Each name stands for a flat space through zero: a line, a plane or more. A row that begins with a name and a colon came from that space; any other row is followed by the name of the space it lies nearest, among the names in its block.
qr_gf: [-30  34 -23   6  12  12  34 -11  16 -21  13  -3 -20   9  -6  16 -25  27
  24 -29 -10  24 -12 -16 -21  23  20 -33  11   2  -8  19]
qr_gf: [ -2  14  21  26   1   6   3  26   7  14  16  -7   9   8  14   8 -18  31
  15   0  -9  -5  -5  -2 -29 -13 -15 -32 -15  10  -4  -9]
cg_pc: [  8  31 -11  24 -17 -10  -9  14   7 -15  29 -23  -8  17  17  15  -5   7
   1  25   3  34  -8  -9  16   5  19 -12 -16  -5  -8   2]
sr_rh: [-14  -7  11  29 -33  11   8 -23  25  -5  15  -9 -13  18  10 -19 -21   7
 -26 -25  25   0  -8 -18 -25 -17  23 -24  -6 -27  16  -3]
sr_rh: [  8  16   2 -17  29 -25 -25  39 -11  11 -23   2  17 -16 -13  37  30 -10
  35  43 -17  22   5  17  46  10  -5  15 -18  30 -54 -16]
dz_hn: [-22 -41  10  -5 -19  17  21 -45  14   5 -17  15 -10   1  -7 -37  -7  -8
 -26 -50  21 -32   4  -4 -31 -12   2   6  13 -22  31  -1]
dz_hn: [ -5  -3 -20  -8 -25  11   3  -8  14  11  -6 -10 -21  10  12 -11 -13  14
   7 -66   9   1  20   6 -17   0  23 -12   1 -32  39  -8]
qr_gf: [ 40   6   8 -27  -6  54 -46  -1  -4  32  32  19  13 -24 -11 -27 -49  -1
 -81 -22  44 -66  43 -27 -22 -22  -1 -64   0 -42  29 -44]
qr_gf: [ -9  -2  28  18  37  -9   1  18  -2 -13  -6 -10   6  -7 -23  27 -12   6
  27  13 -21  10 -67 -15 -14 -16  24 -36  43  22 -42  24]
qr_gf: [  0 -15  -6 -11  -1 -11   4 -14  -9  -5 -16   8   3  -3  -1  -9  24 -18
  -4  13  -2   3  12  13  19   6 -12  41  -4   6   4   7]
cg_pc: [ 32  -1 -26  18 -53 -11 -14  -2  -5 -12  29 -29 -15  26  43 -20   8  -8
 -22   7  12  19  15   9  17  -2   8  32 -13 -31  57   9]
sr_rh: [-11  20  17   6  33 -26  -8  45  -7  15 -39  -1  24  -4   2  39  26  19
  60  28 -35  43  12  30  20  -6  -6  10 -30  39 -50  -4]
sr_rh: [  8 -25  69  46 -25  46 -22  -6  13  33   7  -1  26   8  21 -46 -58  35
 -67 -42  32 -38  20 -17 -81 -86  16 -73  -7 -43  45 -15]
dz_hn: [ 31 -36  30  -8  -3  -3 -37  64  -1  60 -10 -20   4 -11   5   9  -8  15
  43 -54 -10 -57 -31  17 -31 -30  -8 -37  26  -6  19 -40]
dz_hn: [-13 -50  35  12  25   4  34 -36 -25 -17 -25  20  21  -5  -7 -33   5  -7
 -17  13 -20 -23 -23   4 -38 -26 -31  35  40  21  22  51]
cg_pc: [ -7  -5  -3  11 -20  -3  11 -16   7  -8   8  -1  -6  11  10 -12   5  -4
 -11   4   8   4   3  -2   1   3  -4  16 -12  -5  10   2]
dz_hn: [ 56   2 -30 -65  34  11 -59   6 -47   0 -24   8  15 -38 -24   2   2 -37
 -39   8   3   0  37   9  48  -5  33   7  41 -24  15  10]
dz_hn: [ 34   3   7 -23  20  18 -55   1 -18   1 -11   2  16 -26 -25   0 -21 -22
 -53   6  22   1  11 -14  19 -32  52 -38  28 -30  -9  -1]
qr_gf: [  6 -11 -32  -3 -41 -39 -19   2  15 -12  -9 -34 -34  16   8  13  33 -32
  22 -11  13  41 -24  10  53  14  51  33   4 -25   1  -4]
qr_gf: [-17  30 -20  17 -23   5  25   5  19   3  18  -9 -15  24  29   3  -9  35
  25 -26  -5  19  26   6 -17  17 -10  -7 -37  -3  19  -8]
cg_pc: [ 38  24 -39   4 -44   4 -27  -4  -5 -17  43 -26 -17  17  30 -12  -9 -10
 -42   9  23  22  24  -8  26   6  26   4  -9 -41  46   3]
qr_gf: [ 12   3   0 -15   9  24 -19  -3  -3   6   1   2   1 -12 -13  -5 -28   3
 -24 -29  12 -14   6 -13 -14 -14  27 -40  23 -23  11  -3]
sr_rh: [ -5 -15  34 -21  32  19 -28 -33  -3  -2 -27  36  27 -34 -50 -11  -6 -37
 -68  31  34 -17  10 -24  17 -26  23 -20   8  -6 -50 -11]
dz_hn: [-46 -25  26   7 -41  18  14 -65  58   5  10  31 -16   0 -32 -32  -8 -31
 -67 -13  72 -40  -1 -41  -5   1   8 -20 -36 -26 -37 -53]
sr_rh: [ 21   9  -5 -17  -2 -12 -37  16   2   5  11  -1   1 -14 -17  17  14 -31
 -16  38  20  -4  -6  -9  48  11   9  -2 -11  -1 -38 -31]
sr_rh: [ 15 -15  16   1 -14  15 -24  -6   5  10  10  -1   2  -6  -6 -16 -18 -11
 -40  -9  27 -26  -5 -16  -9 -23  16 -28   9 -25   9 -17]
cg_pc: [-18 -19  25  -7  24   2  11   2   0  16 -27  18  13 -12 -16   1   4   6
  18 -11 -11 -21  -5   7 -19  -8 -19  -2   4  20 -18  -6]
dz_hn: [ 14  10 -63 -36 -15  -4  10  14 -12  10 -11 -16 -27  10  29   3  11  18
  50 -65 -26  15  41  37   6  33  -2  33   5 -16  66   8]
dz_hn: [ 17  -1  38   9  45  12 -29 -18 -30 -29  -9  14  38 -24 -31  -5 -16 -25
 -68  70   8  13 -14 -25  10 -42  29 -20  32   4 -37  37]
cg_pc: [ -9  26   6  28 -22   8   0 -11  21  -9  29   0   0  14  10  -4 -13   6
 -32  24  24  16  15 -19   2  -3   6 -19 -39  -9 -15 -14]
sr_rh: [-33  -9  -3 -23  49   7  39 -39 -18 -23 -42  33  11 -16 -27  -5   9  -4
   6   0 -23  10  10   6  -8  11 -10  28  25  26 -13  43]
sr_rh: [-23  17  -6  11 -18 -11   2 -25  28 -22  12   2 -13   7 -14   8  10 -24
 -22  33  31  28  -7 -22  37  18  24   2 -29  -4 -47 -15]
cg_pc: [-22  18 -21  16 -28  -3  31 -22  21 -16  24   0 -19  21  16  -6   5   6
   0   5   9  15  11  -6   3  28 -15  18 -33   1   5  -3]
qr_gf: [ 11 -44 -10 -63  33  12  -4 -59 -41 -15 -46  48  20 -39 -39 -37  27 -59
 -62  22  10 -30  39   9  32   5 -17  66  32   0  13  24]
cg_pc: [ 38  44 -32 -15   5   9 -39  26 -12  -7  29 -19  -6  -6   0  23 -22   2
 -12   8   4  21   8 -12  26   8  38 -38  12 -21   1  -2]
cg_pc: [-11  21   0 -17  16  23   3  -5   8  12   4  22   6 -13 -16   3 -17  10
 -12  -9  10 -17  26 -11  -9   9 -10 -30 -16   2 -18 -22]
[ 39  55 -14 -34  16  40 -46  49 -10  45  22   9  18 -21   6  15 -38  34
 -13 -20   6 -24  73   1  -6   0 -11 -65 -32 -15   9 -50] : cg_pc
[-23 -21  17  11  -9  -5  26 -15  14   3   3  13  -2   4  -4 -11  12  -6
   2   8   5 -25 -16  -4 -11   8 -33  18 -12  17 -11 -10] : dz_hn
[ 18  12   0 -11  35  10 -20 -23 -32 -34 -10  12  23 -18 -20  -4  -7 -23
 -53  50   2  28  13 -12  25 -16  29   2  24  -3 -14  39] : dz_hn
[ 12  -9   8  11 -13 -24 -22  17   8  -3  12 -19  -7   2  -6  15  14 -23
   5  27  10   2 -45  -9  27  -1  16   0   7   1 -27 -12] : qr_gf
[-44   8 -20  10 -15 -26  27 -29  34 -32  -9  -8 -31  15 -15  18  21 -18
  23   1  11  49 -30 -11  32  29  40  17  -8   1 -44   7] : sr_rh
[  3  -7  -7 -33  25   7   2  13 -13  19 -20  12   4 -17 -12   6   2   6
  26 -28 -18 -24   9  14  -9   9 -17   0  17  10   6  -5] : cg_pc
[ 43   8  -3 -23  -1  25 -32  -5 -20   6  42  21  17 -20  -7 -20 -12 -24
 -74  47  28 -49  30 -19  16   6 -35  -5  -9  -9  10 -24] : sr_rh
[-35  28 -77   3 -32 -20  73 -44  18 -56  41  -9 -54  34  18   3  22  -5
  32   2 -10  37 -16  -6  23  84 -18  61  -8  11  19  34] : sr_rh
[ 12 -12 -30 -18 -10 -15  14  20 -15  12  -7 -11 -13   7  25   1  22   9
  50 -30 -30  -8   9  33   0  23 -31  43   7   8  46   6] : cg_pc
[ -7  -6  18  15   0 -14  -9  27   9  16 -24 -17   2   6   7  16   3  16
  38 -22 -12  19 -14  14  -8 -22  22 -14  -1   1 -10  -4] : sr_rh
[  3  -1  -4   7 -33 -13 -24   0  27  -2  17 -18 -21   6  -8   8   3 -25
 -14   2  34   6 -28 -19  29   3  39 -16  -6 -24 -23 -29] : sr_rh
[-12   6   2  19   1 -16  25  14   1  -4  10  -4   0  13  14  11  14  14
  36  20 -23   6 -15   9  -5  16 -34  21 -14  29  -7   7] : dz_hn
[ 42  37 -35 -12 -17  -8 -20  32 -14   3  58  -5  -1   2  22  12  14  -9
  -7  59   1 -13  23   1  42  42 -50  23 -37  12   5 -27] : sr_rh
[-18  33 -53 -16 -28  13  30 -36  20 -17  32  11 -30  12   6  -9  -3  -1
 -15 -15  21   6  38 -12  14  52 -10  13 -32 -14  15 -12] : qr_gf
[  7  31  -3 -19  42   9 -22  24  -6   0   0   2   6 -22 -29  33 -20   5
  10   5  -7   7 -14 -14   9   3  27 -49  23   7 -41  -3] : cg_pc
[ 21 -17  13 -13  12   7 -34   8 -10   8 -17  -7   6 -16 -16   0 -14 -10
 -16 -20   7  -8 -14  -4  -2 -30  39 -28  37 -21   4   2] : qr_gf
[-10  24  13  20  -4 -13  -4  17  20   0  27   0   3   4  -6  23   7  -3
   4  50  11   5 -18 -16  21  14 -14 -13 -37  22 -57 -29] : dz_hn
[-15 -15 -18 -11 -16  16  19 -64  14 -31  16  13 -24  -2 -24 -27 -11 -33
 -54 -11  35 -17 -16 -33   2  17  21   2  26 -26   9  11] : sr_rh
[ -3  16   4 -23   9  32  -1   8   4  38   0  29  15 -14  -1  -7 -17  24
  -9 -26   7 -38  60   5 -23   4 -38 -26 -37   1   5 -41] : cg_pc
[-45 -15 -31 -26 -24   1  52 -85  22 -26   0  45 -20   1 -20 -34  33 -44
 -42  16  35 -17  32 -11  30  56 -39  70 -36   5 -10 -11] : dz_hn

Each name stands for a flat space through zero: a line, a plane or more. A row that begins with a name and a colon came from that space; any other row is followed by the name of the space it lies nearest, among the names in its block.
mp-lz: [ -3  -6  14  19  34  25   4  -9   3  -6  10  13 -51  34  34  21  50 -37
  14 -13   8 -41  22  -9 -24   9  11  16   4  -4   0   5]
jm-tm: [ 11   8 -33 -38  -4   3  39 -35  13  -9 -28   8   4 -22  -5   8 -28  -3
 -45   8  23 -51  31  -4 -34 -23  26  -8 -34  13  17  -5]
pr-pq: [ -1  11 -22  14  -7 -24   2  17  18   0  13 -29  69 -11 -39 -13 -70  20
 -50  15 -15  35 -12   8  26 -12 -17  -8   0 -28   3 -49]
mp-lz: [ 18 -22   3 -19  10 -11   5 -35 -15 -33  -1 -15 -41 -10  25 -20  -7   2
   9  10  20 -20  22 -25 -47 -21  22  26  -9  18 -18  -2]
mc-nl: [  4  37 -26 -16 -21  49   8  32  43  10  -1  23  64  -3 -14  49   1 -12
 -23   2  -4 -15 -15  12  20 -11  -4 -58 -11  60  21   1]
zg-gp: [-23  11  23  31   1 -14  -3  26 -13  45  -5   7   6  12 -10  -3  16   5
  13 -17 -28  43 -25  10  50  38 -27  -2   9 -54   7   9]
pr-pq: [ -7  22 -16 -40 -47 -36  25  -2 -18  51 -55  13  37 -51 -39 -14 -43  43
 -11  -5 -14  32 -26  13  44  18 -16 -33 -30 -28  26  33]
pr-pq: [ 22  -2 -18   7  -3  32 -46  31  28 -29  47  -5  10  21  12  50   5 -26
  36  -1  -7 -28 -14   4   2   4 -22 -33  26  38   5   2]
jm-tm: [ 26 -14   2   0  14  -4 -11  -7  -2 -35  27 -28 -20   2  30  -1 -17  -4
  20   9  -1  -4   1 -35 -27 -13  -3   8  -1  19 -19 -16]
zn-zl: [ 28   8 -17 -37 -31  -2  -9   8   1  -5  -2  -7  18 -30   6  17 -33  16
  28   4 -10   5 -25 -19   7  -2 -17 -41 -15  39   5  20]
zg-gp: [ 12   3  17  10  11 -14  -4  10 -18  19   8  -8 -33   6  31  15   3  -7
  47 -18 -28  11 -22 -33  19  35 -32 -12  -8 -33   3  17]
zg-gp: [ 49  -7 -23 -59 -10 -19   5 -34 -24  -3 -17   0 -75 -29  50  41 -23 -11
  70 -19  -5 -68  -2 -48 -26  31 -21 -35 -39  -7  26  61]
mp-lz: [-13 -32  32 -25 -15 -17  -7 -35 -47  -5 -35  16 -58 -19   7 -53  47  26
  36   2  29  15  13  11 -28  -7  34  44   9  20 -25  47]
mc-nl: [  7   5 -15   5  -6  16 -22  22  19  -6  21   1  17  10  -4  31  -2 -13
  11  -3  -7 -15 -11  11  12   8 -16 -25  13  10  11   2]
zn-zl: [  6   3   4  -7   7  57  -6   4  20 -21  11  24 -17  21  29  33  58 -31
  17  -1  19 -40  13  -1 -29 -16  23 -11   6  74  -5  15]
zg-gp: [ 14 -11   7 -25 -15 -25  -4 -14 -28  -1 -13  -8 -26 -25  13 -17 -12  21
  36  -1  -2  14 -11 -19  -5   6  -6   1 -10   2  -7  26]
jm-tm: [-22  22 -17 -14 -21 -20  27  -3  -7  60 -48  30  13 -17 -34  11  -9   8
 -19 -20 -11 -10  -6  30  41  38 -15 -24 -20 -64  43  32]
jm-tm: [  1  34  -6 -28 -16  12  50   0  12  19 -33   7  52 -30  -8  -6 -24  21
 -47  11  -1  26  -7 -20   6 -27  15 -26 -43  43   0 -14]
mc-nl: [  4 -13   1  20  15  13 -19   6  16 -38  35 -19  10  18   3  -7  -1  -9
 -12  15  10   1  10   1 -21 -26  11  19  22  26 -21 -35]
jm-tm: [ 22  -1  -2  26  -1 -13 -41  42  11 -21  55 -45  40   5   1   7 -49   9
  24  10 -33  48 -40 -21  29   2 -43 -19  21   1 -15 -35]
pr-pq: [  1  -2 -18  11  -7 -11 -16  13  16 -18  21 -23  48  -4 -30 -10 -44  12
 -30  16  -3  19  -5  14   9 -17  -7   0  14  -4  -4 -37]
jm-tm: [ 30   5   1 -27   9   9  32 -22   4 -31  -1 -20  -2 -20  35  -8 -24   6
 -13  18  10   0  10 -56 -43 -41  22  -1 -36  62 -23 -24]
mp-lz: [ -4 -27   6 -12  16 -13  11 -48 -24 -11 -22  11 -72   2  16 -18  27 -10
   7  -6  29 -47  40   3 -45   1  30  41  -3 -23  -1  22]
pr-pq: [ -2   1  -4   5   6 -25  16 -10  -6  10  -8 -11   2  -6  -8 -12 -29   7
 -20  -1  -7   6   3  -6   6   6  -6   8 -11 -42   6 -14]
zn-zl: [-25  18  16   2 -17 -25  21   9 -21  57 -38  15  17 -16 -24 -20   0  26
  -6 -13 -20  48 -22  11  48  28 -14  -6 -13 -46  12  19]
mp-lz: [ -1  25  18  13   4 -13  26  19  -5  29  -4 -15  31  -9   6 -11 -24  18
 -11   0 -31  60 -28 -34  33   6 -20 -13 -24 -14  -7 -22]
zg-gp: [ 20 -32 -59 -46 -29 -36 -35 -36  -7 -21 -10   4 -36 -24 -28  20 -43  -3
  22  -6  23 -90  22  43 -21  21  -9  -9  13 -45  41  44]
zn-zl: [-53  -2   8  41   0  -3  -9  15   5  28  -9  21  31  23 -57 -25  29   4
 -43  -3   6  23   8  70  34  11   8  29  37 -52   7 -12]
mc-nl: [-10  24   9 -15  -1  31  49  -8  14   3 -28  14  36 -13   0 -17  14  10
 -53  16  17  19  13 -13 -18 -44  40   1 -30  65 -16 -21]
mp-lz: [  9   8  42  13  14  14   9  16 -10  -2  13 -13  -6   5  42 -12  22   6
  27   3 -16  55 -22 -51   0 -10  -2   2 -11  44 -35 -11]
zg-gp: [-34 -14  -9 -23 -43 -18  -5 -15  -8   0 -39  14  48 -33 -71 -62  -8  47
 -50  22  34  34  12  68   2 -33  38  28  20  18  -8   4]
mp-lz: [ 17 -14 -17 -31 -14 -36   8 -31 -14 -21 -13 -23   0 -35  -9 -31 -54  27
 -14  16  12   1  10 -11 -24 -21  10  12 -16  -2  -6  -8]
pr-pq: [ -3  17  -2  22  16  -6  21  11  13   9   9 -16  32   6  -5  -1 -30   0
 -37   4 -17  21  -4 -15  15  -3 -10  -2 -12 -26   1 -41]
zg-gp: [ -9  -7  23 -34 -39 -36   6 -14 -44  22 -45   4  -2 -45 -15 -56  -4  53
  20   5   3  61 -19   1  13  -2   8  11 -11  10 -16  37]
zn-zl: [ 19 -44   5  -2  39  11  -8 -50  -4 -73  25 -17 -75  20  42 -18  24 -26
   5  16  44 -61  56 -20 -91 -40  47  59  11  35 -32 -19]
mc-nl: [ 10  12 -55  -2 -21  28 -46  37  43   3  28  20  30  18 -27  84  -8 -36
  18 -16 -11 -70 -13  50  33  34 -39 -63  28 -11  52  24]
pr-pq: [ -2   3  13  29  35   9  15  -1   8  -6  17 -10 -11  24  20   1   9 -19
 -17   0  -4  -2  12 -21 -12  -5   5  18  -4 -13 -10 -32]
zn-zl: [-18  12 -19  31  -7  16 -25  39  33   8  24   5  59  21 -42  22  -6 -10
 -28   1 -10   5 -11  46  38   6 -17 -18  31 -14  16 -22]
jm-tm: [  4 -18  22  10  16  16 -14  -5  -4 -30  19  -6 -28  16  26 -13  33  -8
  19   7  14   2  10 -12 -30 -19  19  26  15  38 -28  -6]
zn-zl: [ -8 -13  10  26  33  -2   7 -16  -1 -13  11  -8 -28  23  10 -12  12 -16
 -17   1   9 -15  26  -3 -23  -5  14  36   7 -27  -9 -25]
zg-gp: [  7  17  18   7  12   2  15  12 -10  29  -3   4 -22   7  33  22  14 -11
  32 -19 -27   9 -20 -35  20  30 -24 -20 -20 -18   7  16]
mc-nl: [  8  -3 -26  -2 -10 -15 -11   4  15 -20  15 -23  40 -11 -27  -6 -53  12
 -28  16   1   4  -1  11   1 -17  -6  -4   7  -4   1 -30]
zn-zl: [ 13 -15   6  18  44   9   7 -22   5 -36  26 -17 -45  26  38   4   9 -30
  -4   3  12 -38  31 -30 -47 -14  16  30  -2  -2 -14 -29]
mc-nl: [  1 -16 -12  -5  -4 -43   0 -21 -15  -6  -7 -20  -2 -17 -21 -30 -45  20
 -16   7   4   4   9   7  -5  -1  -2  21   0 -46   1 -12]
jm-tm: [ 14 -13  26   5  17  12  -6  -4  -7 -32  21 -17 -25   8  38 -14  19  -2
  24  10   6  16   2 -36 -30 -22  14  20   2  47 -35 -12]
mc-nl: [  1  27   6 -30 -26 -20  40  -1 -16  40 -43   4  28 -41  -5 -15 -28  35
  -8  -1 -18  46 -25 -25  28   4  -8 -26 -42   2   5  15]
pr-pq: [-14  -1   1  -3 -10 -20  14  -9  -7   4 -18  -6  27 -18 -28 -39 -22  27
 -36  12   8  32   4  13   3 -17  14  19  -3  -8  -9 -16]
mp-lz: [  6 -15   2 -17 -18   6 -24  -2  -5 -23   4   0  -2 -10  -2 -12  10  11
  21  10  15   5  -2  10 -14 -16  12   5  16  45 -15  15]
[-19   8   7  35  19 -16  12   9   0  25   2  -5  11  16 -14  -7  -9  -3
 -26  -7 -16  19  -1   7  25  18 -13  12   2 -63   7 -25] : zn-zl
[ 57   8 -20 -52 -23  -7   0  -2  -2 -20   7 -24  -2 -39  38  28 -55  12
  46   5 -16  -7 -27 -62 -12  -6 -24 -51 -37  52   1  18] : zn-zl
[ 26 -40 -14   9  23 -13 -42 -19  -2 -53  44 -27 -57  20  23  11 -12 -25
  35   2  12 -55  22  -6 -41   3  -6  25  27 -21  -5  -6] : jm-tm
[-17   0   4   6   1  -1   3  -3  -6  20 -15  18 -13   7 -10   1  23  -5
  -1 -11   2 -10   6  21  10  17   2   7   5 -27  12  17] : mp-lz
[ 52 -24 -11 -78 -39 -73   6 -48 -53 -22 -29 -42 -34 -80  20 -45 -89  59
  47  15   0  22 -16 -60 -29 -11  -9  -4 -43  10 -15  31] : zn-zl
[ -5  20  32  15   8  -9  27  15 -14  31  -8  -9  13  -4  16 -17  -1  16
   1  -4 -27  63 -26 -37  28   7 -13  -3 -22  -9 -14 -12] : mp-lz
[ -3 -26 -18  12  13 -13 -20 -18   5 -30  18 -11 -14  13 -17  -9 -13 -10
 -18   7  19 -35  28  27 -24  -8  10  31  25 -30   1 -19] : mc-nl
[-20  -6 -28 -11  -1 -42  27 -40 -13  29 -43  14 -21 -12 -37 -10 -27   2
 -41 -12  12 -47  32  36   1  24   5  18 -13 -97  39  12] : mp-lz
[  5 -13 -25   7   1  -7 -22   0  17 -29  24 -18  20   5 -22   0 -33  -3
 -21  12   8 -17  10  20  -9 -13  -1   7  20  -8   2 -27] : mc-nl
[ 30  29 -36  15  13  12   6  31  47 -16  44 -35  65   7   2  46 -72 -17
 -35  10 -28  -6 -16 -32  15 -11 -33 -45 -16   4  12 -60] : mp-lz
[ 31   5 -13 -17   2  37 -10   7  22 -31  24  -2  -5   5  34  42   6 -23
  24   3   3 -36  -2 -27 -24 -14   0 -30  -6  66  -2   3] : zn-zl
[-29 -37  11  61  11  40 -87  39  27 -50  68   2  16  60 -30  -5  64 -24
   9  13  23   2  10  76  -4 -17  14  40  97  31 -27 -24] : jm-tm
[ -2  25   5  -4  -2  47  14  19  24   4  -1  20  28   7  10  24  31 -12
 -10   2   1   1  -6  -6   2 -16  12 -26  -9  63  -2  -1] : mc-nl
[  3 -29 -12 -64 -55 -45 -11 -41 -39 -13 -47   1  -7 -62 -34 -58 -30  56
  11  17  31  14   5  26 -20 -21  25  18  -2  22  -9  43] : zg-gp
[-12  26  11  34   6  38 -12  49  25  23  23  15  33  31   1  38  35 -21
   8 -12 -24  18 -26   8  41  18 -22 -30  15  11   7  -4] : mp-lz
[ 17  -8  42  13   2 -38 -15  17 -39   6  18 -38 -18 -11  33 -31 -19  29
  61  -1 -37  82 -45 -56  24  18 -35   6  -3 -14 -32   1] : mc-nl
[  5  -2 -43 -16 -22 -31 -10  -5   7   4  -6  -7  26 -20 -41   9 -59  10
 -19   1  -2 -24   0  29  16  12 -19 -17   2 -47  30   1] : mc-nl
[ 13 -10   2  -9  -1   7 -11  -5  -1 -26  11  -9  -8  -3  14  -5   2   2
  14   9   9  -2   2 -11 -21 -17   9   5   4  36 -15  -1] : mp-lz
[-30  12  28  24   0  17  -2  24  -6  39 -11  30  -3  20  -3   5  58  -6
  16 -18 -11  24 -14  21  35  27  -6  -2  13 -12   4  25] : mp-lz
[  7 -31 -15 -37 -19 -27  -9 -42 -21 -27 -20  -3 -29 -28 -13 -33 -16  20
   2  11  32 -25  24  17 -38 -18  26  27   3   6  -5  20] : mp-lz
[ -6 -31  39  20  25  10 -24 -12 -23 -21  15   5 -71  29  37 -16  68 -16
  48  -6  15  -6  15  -5 -31   4  18  44  27  12 -28  19] : jm-tm
[ 26  30  21   4  36  43  40   9  14   2  13  -1 -21  17  72  42  24 -33
  15  -9 -19 -10  -6 -77 -16  -4  -3 -27 -43  46  -9 -12] : zg-gp
[ 24  12  -7 -39  -1  21  32 -21   4  -9 -19   8 -17 -18  34  18   2  -7
   3   2  11 -31  10 -38 -33 -18  18 -20 -38  54   1  14] : zg-gp
[ 12 -13 -40 -22   5  -1   5 -34  15 -29  -3   1 -15  -4  -9  14 -24 -17
 -29   6  28 -75  39  15 -41 -15  19   6  -5  -6  19  -6] : jm-tm
[  2   3  22   8  26  27  12  -4  -4   6   1  17 -49  23  44  23  53 -30
  28 -16   0 -26   8 -25 -16  13   6   2  -9  11  -2  18] : pr-pq
[ 25 -33 -40  -6  -8 -40 -51 -10  -3 -32  31 -28 -22  -4 -14  15 -56  -5
  30  -1  -1 -47   3  18  -7  21 -30  -1  26 -55  19   6] : pr-pq
[ 13 -13 -22  16   8 -16 -25   5  13 -26  34 -28  10   9 -10   7 -42  -7
  -6   7  -5 -14   2   5  -2   0 -17   3  18 -29   3 -29] : pr-pq
[ -8  -8  10  -8 -29  19 -37  21  -2  -7   4  14  15  -3 -13  -6  34  13
  31   5   8  24 -18  29  11  -7   5  -7  30  54 -13  27] : mp-lz
